Below are the code and all the weights of a small trained network. Each question names an input and a target symbol and asks about switching units off, where a switched-off unit gives its printed mean instead of its output.

import numpy as np


def w(rows, s, z=0):
    codes = np.array(rows[::2]) - 128.0
    scale = np.full(codes.shape[1], s)
    scale[-1] = z or s
    return codes * scale


def f(y):
    return y / 2 * (1 + np.tanh(0.7978845608 * (y + 0.044715 * y**3)))


def softmax(a):
    e = np.exp(a - a.max(-1, keepdims=True))
    return e / e.sum(-1, keepdims=True)


def log_softmax(a):
    a = a - a.max(-1, keepdims=True)
    return a - np.log(np.exp(a).sum(-1, keepdims=True))


def net(x, mask):
    ids = ['ΓΘΣαβημπτφ'.index(c) for c in x.split()]
    T = len(ids)
    res = E[ids] + P[:T]
    u = 0
    for l in range(2):
        r = res
        for j in range(2):
            rows = slice(3 * j, 3 * j + 3)
            q, k, v = (r @ M[l][rows].T for M in (Q, K, V))
            z = softmax(np.where(np.tri(T) > 0, q @ k.T / 3**0.5, -1e9)) @ v
            o = O[l][rows]
            res = res + np.where(mask[u + j], z, o[:, -1]) @ o[:, :-1]
        u += 2
        y = f(res @ A[l][:, :-1].T + A[l][:, -1])
        res = res + np.where(mask[u : u + 4], y, B[l][:, -1]) @ B[l][:, :-1]
        u += 4
    return log_softmax(res[-1] @ U[:, :-1].T + U[:, -1])


Q, K, V, O, A, B = {}, {}, {}, {}, {}, {}
E = w([
[119,118,251,179,133,175,129],'Γ',
[107,121,118,154,91,97,119],'Θ',
[106,103,176,96,186,170,155],'Σ',
[212,123,132,205,105,150,137],'α',
[71,97,146,135,98,120,151],'β',
[134,112,203,102,118,127,101],'η',
[85,121,126,154,167,94,128],'μ',
[137,146,118,181,120,76,156],'π',
[129,129,125,80,146,142,116],'τ',
[57,70,133,128,97,161,108],'φ',
],0.026)
P = w([
[52,253,87,212,192,181,117],'0',
[69,25,153,91,85,206,102],'1',
[151,82,125,99,112,121,151],'2',
[143,43,124,80,59,126,152],'3',
[160,86,128,76,97,79,173],'4',
[156,104,134,70,128,77,197],'5',
[163,83,123,93,164,66,181],'6',
[142,121,153,51,144,74,203],'7',
[124,16,131,95,184,111,101],'8',
[111,85,191,48,107,109,155],'9',
[121,25,145,55,133,80,168],'10',
[135,86,149,92,116,88,186],'11',
],0.0062)
Q[0] = w([
[170,1,132,86,184,38,96],'0.h0',
[200,116,123,139,173,126,103],'0.h0',
[127,202,143,163,147,128,74],'0.h0',
[152,156,178,95,111,106,157],'0.h1',
[175,48,163,121,165,137,164],'0.h1',
[175,154,87,115,122,138,102],'0.h1',
],0.0093)
K[0] = w([
[100,83,192,77,198,109,123],'0.h0',
[123,93,41,115,67,101,161],'0.h0',
[135,113,24,70,115,143,112],'0.h0',
[212,144,182,1,32,89,225],'0.h1',
[251,111,157,91,31,96,127],'0.h1',
[245,42,15,61,70,151,52],'0.h1',
],0.0055)
V[0] = w([
[34,112,50,40,154,190,75],'0.h0',
[119,161,146,137,44,129,210],'0.h0',
[76,194,175,226,132,166,128],'0.h0',
[62,84,96,154,145,111,115],'0.h1',
[140,45,126,194,90,115,85],'0.h1',
[152,32,151,177,253,152,194],'0.h1',
],0.0074)
O[0] = w([
[123,220,123,55,61,159,184,49],'0.h0',
[111,56,111,183,123,183,116,142],'0.h0',
[111,233,125,75,168,103,158,254],'0.h0',
[127,166,25,181,90,111,129,117],'0.h1',
[106,170,92,97,117,152,88,171],'0.h1',
[135,41,170,107,110,81,255,238],'0.h1',
],0.0073,0.008)
A[0] = w([
[135,206,128,132,128,145,1,9],'0.n0',
[97,55,130,102,110,134,74,239],'0.n1',
[59,189,124,24,192,76,35,83],'0.n2',
[105,141,68,239,101,53,148,254],'0.n3',
],0.0065,0.0014)
B[0] = w([
[86,253,115,73,201,150,68,104],'0.n0',
[110,181,121,112,98,52,165,209],'0.n1',
[253,115,62,141,175,92,145,221],'0.n2',
[52,114,136,116,207,115,90,251],'0.n3',
],0.011,0.0028)
Q[1] = w([
[63,82,104,182,131,109,179],'1.h0',
[201,110,228,153,131,248,109],'1.h0',
[119,62,105,72,137,172,157],'1.h0',
[150,140,161,100,184,182,63],'1.h1',
[67,152,126,152,166,67,81],'1.h1',
[122,134,66,142,127,111,97],'1.h1',
],0.011)
K[1] = w([
[104,221,126,88,156,129,185],'1.h0',
[158,1,144,112,137,83,117],'1.h0',
[175,68,162,125,115,113,141],'1.h0',
[135,22,121,36,79,87,157],'1.h1',
[104,240,117,113,216,183,62],'1.h1',
[98,175,138,150,106,199,129],'1.h1',
],0.0092)
V[1] = w([
[135,80,123,70,106,191,185],'1.h0',
[63,142,199,189,84,187,112],'1.h0',
[197,106,199,62,132,159,96],'1.h0',
[77,164,73,2,90,141,137],'1.h1',
[77,127,180,183,146,81,73],'1.h1',
[125,95,147,197,156,160,93],'1.h1',
],0.0083)
O[1] = w([
[111,157,135,123,249,209,153,85],'1.h0',
[94,208,102,212,91,132,168,174],'1.h0',
[180,234,130,137,170,35,94,184],'1.h0',
[122,70,69,165,90,35,126,3],'1.h1',
[77,145,127,91,78,142,49,251],'1.h1',
[162,169,117,145,57,187,111,146],'1.h1',
],0.011,0.0052)
A[1] = w([
[152,234,2,93,119,138,109,159],'1.n0',
[134,74,84,223,64,175,237,255],'1.n1',
[164,74,189,214,128,72,158,181],'1.n2',
[120,167,191,124,144,150,108,119],'1.n3',
],0.0065,0.003)
B[1] = w([
[121,76,104,212,89,104,208,183],'1.n0',
[67,152,108,206,210,161,75,167],'1.n1',
[110,218,1,119,41,159,104,247],'1.n2',
[192,80,64,172,110,123,195,254],'1.n3',
],0.0092,0.0079)
U = w([
[100,222,159,153,105,69,189,181],'Γ',
[156,136,114,148,83,77,114,55],'Θ',
[56,162,193,88,250,98,153,87],'Σ',
[181,180,56,84,168,209,66,229],'α',
[74,138,187,179,214,96,82,112],'β',
[122,206,228,108,149,1,47,243],'η',
[133,27,212,144,146,82,184,161],'μ',
[88,190,154,86,137,127,73,92],'π',
[210,121,28,69,93,93,241,102],'τ',
[119,143,58,126,157,128,161,4],'φ',
],0.0051,0.0036)

Each question gives the input, a string of symbols that net reads in full, and the target symbol t.
The units are the heads (3 rows each of Q, K, V and O) and the neurons (one row each of A and B). Each row of codes is followed by its name. A weight is (code - 128) times the scale printed after its matrix; where a second scale follows, it is the last column's (O, A, B and U).
mask holds one flag per unit, layer by layer, with each layer's heads first. A switched-off unit (its flag False) gives its mean, the last column of its rows in O or B, instead of its output. The means were averaged over made-up inputs and are rounded, as every weight is.
A unit's drop is (log p(t) with every unit on - log p(t) with that unit switched off) / (log p(t) with every unit on - log p(t) with every unit switched off).
The circuit of an input: a set's keep is (log p(t) with only the set's units on - log p(t) with every unit switched off) / (log p(t) with every unit on - log p(t) with every unit switched off). Starting from all 12 units, units are removed one at a time, each time the one whose removal leaves the highest keep (on an exact tie, the one counted first), for as long as the keep stays at least 0.8.
circuit, biggest first: the units of the circuit, biggest drop first
most important unit: the unit with the biggest drop
top k neurons: the k neurons with the biggest drops, biggest first
k most important neurons of layer l: the k neurons of layer l with the biggest drops, biggest first
which heads matter: for each layer, one digit per head in row order, 1 if its drop is at least 0.15 and else 0, layers parted by /
input η μ β Γ φ Γ β, target η: most important unit => 0.n0
input Γ η μ Γ Γ τ α Γ η η φ, target Γ: circuit, biggest first => [1.h0; 0.n1]
input Γ Γ Γ Θ Γ μ φ β, target Γ: which heads matter => 00 / 11
input Γ τ τ τ μ μ Γ, target τ: circuit, biggest first => [1.n2; 1.h1; 0.h0]
input μ π μ α φ Γ τ Γ τ β μ μ, target μ: circuit, biggest first => [1.h0; 0.h0; 0.n2]
input Γ α Σ, target Σ: which heads matter => 01 / 10
input τ Γ μ Γ π φ Σ Γ Γ Γ φ μ, target τ: circuit, biggest first => [1.h1; 1.n2; 0.h0]
input τ φ Γ τ μ Γ φ φ, target τ: which heads matter => 11 / 11
input μ η τ Γ Γ τ φ τ β, target μ: circuit, biggest first => [1.h0; 0.h0]
input μ η τ Γ Γ π Γ Γ Γ Θ μ, target μ: circuit, biggest first => [1.h0; 0.h0]
input Γ μ Γ, target μ: circuit, biggest first => [0.n2; 1.h0]
input η η Σ τ Γ β μ, target η: 2 most important neurons of layer 1 => [1.n3; 1.n0]
input Σ Θ π π, target Σ: which heads matter => 11 / 10
input α π Θ τ Θ, target α: circuit, biggest first => [1.h1; 0.h0]
input τ α Γ Γ Σ τ Θ φ, target τ: circuit, biggest first => [1.h1; 1.n2; 0.h0; 0.n1]
input τ τ φ Σ μ, target τ: circuit, biggest first => [1.h1; 0.h0]
input π φ τ Γ Γ τ μ Θ, target π: most important unit => 1.h1
input μ μ Σ Σ μ τ α, target α: 2 most important neurons of layer 1 => [1.n0; 1.n2]
input Γ Γ μ Θ, target Γ: top 2 neurons => [1.n0; 0.n2]
input Γ Γ φ μ, target Γ: top 2 neurons => [1.n0; 0.n2]
input μ π Θ Γ μ μ Γ η φ, target μ: circuit, biggest first => [0.h0; 1.h0]
input μ μ η, target η: top 2 neurons => [1.n3; 1.n0]
input Θ μ Σ Γ η μ, target Θ: top 4 neurons => [0.n0; 1.n2; 0.n3; 1.n1]
input τ φ Γ τ μ φ η τ β, target τ: most important neuron of layer 0 => [0.n2]
input τ μ Θ τ Γ Γ τ β Γ μ μ α, target α: 2 most important neurons of layer 1 => [1.n0; 1.n1]
input Γ η τ Γ μ τ α α Σ φ, target Γ: circuit, biggest first => [1.h0; 0.n1; 0.n2]
input μ φ β, target μ: top 2 neurons => [1.n2; 0.n2]
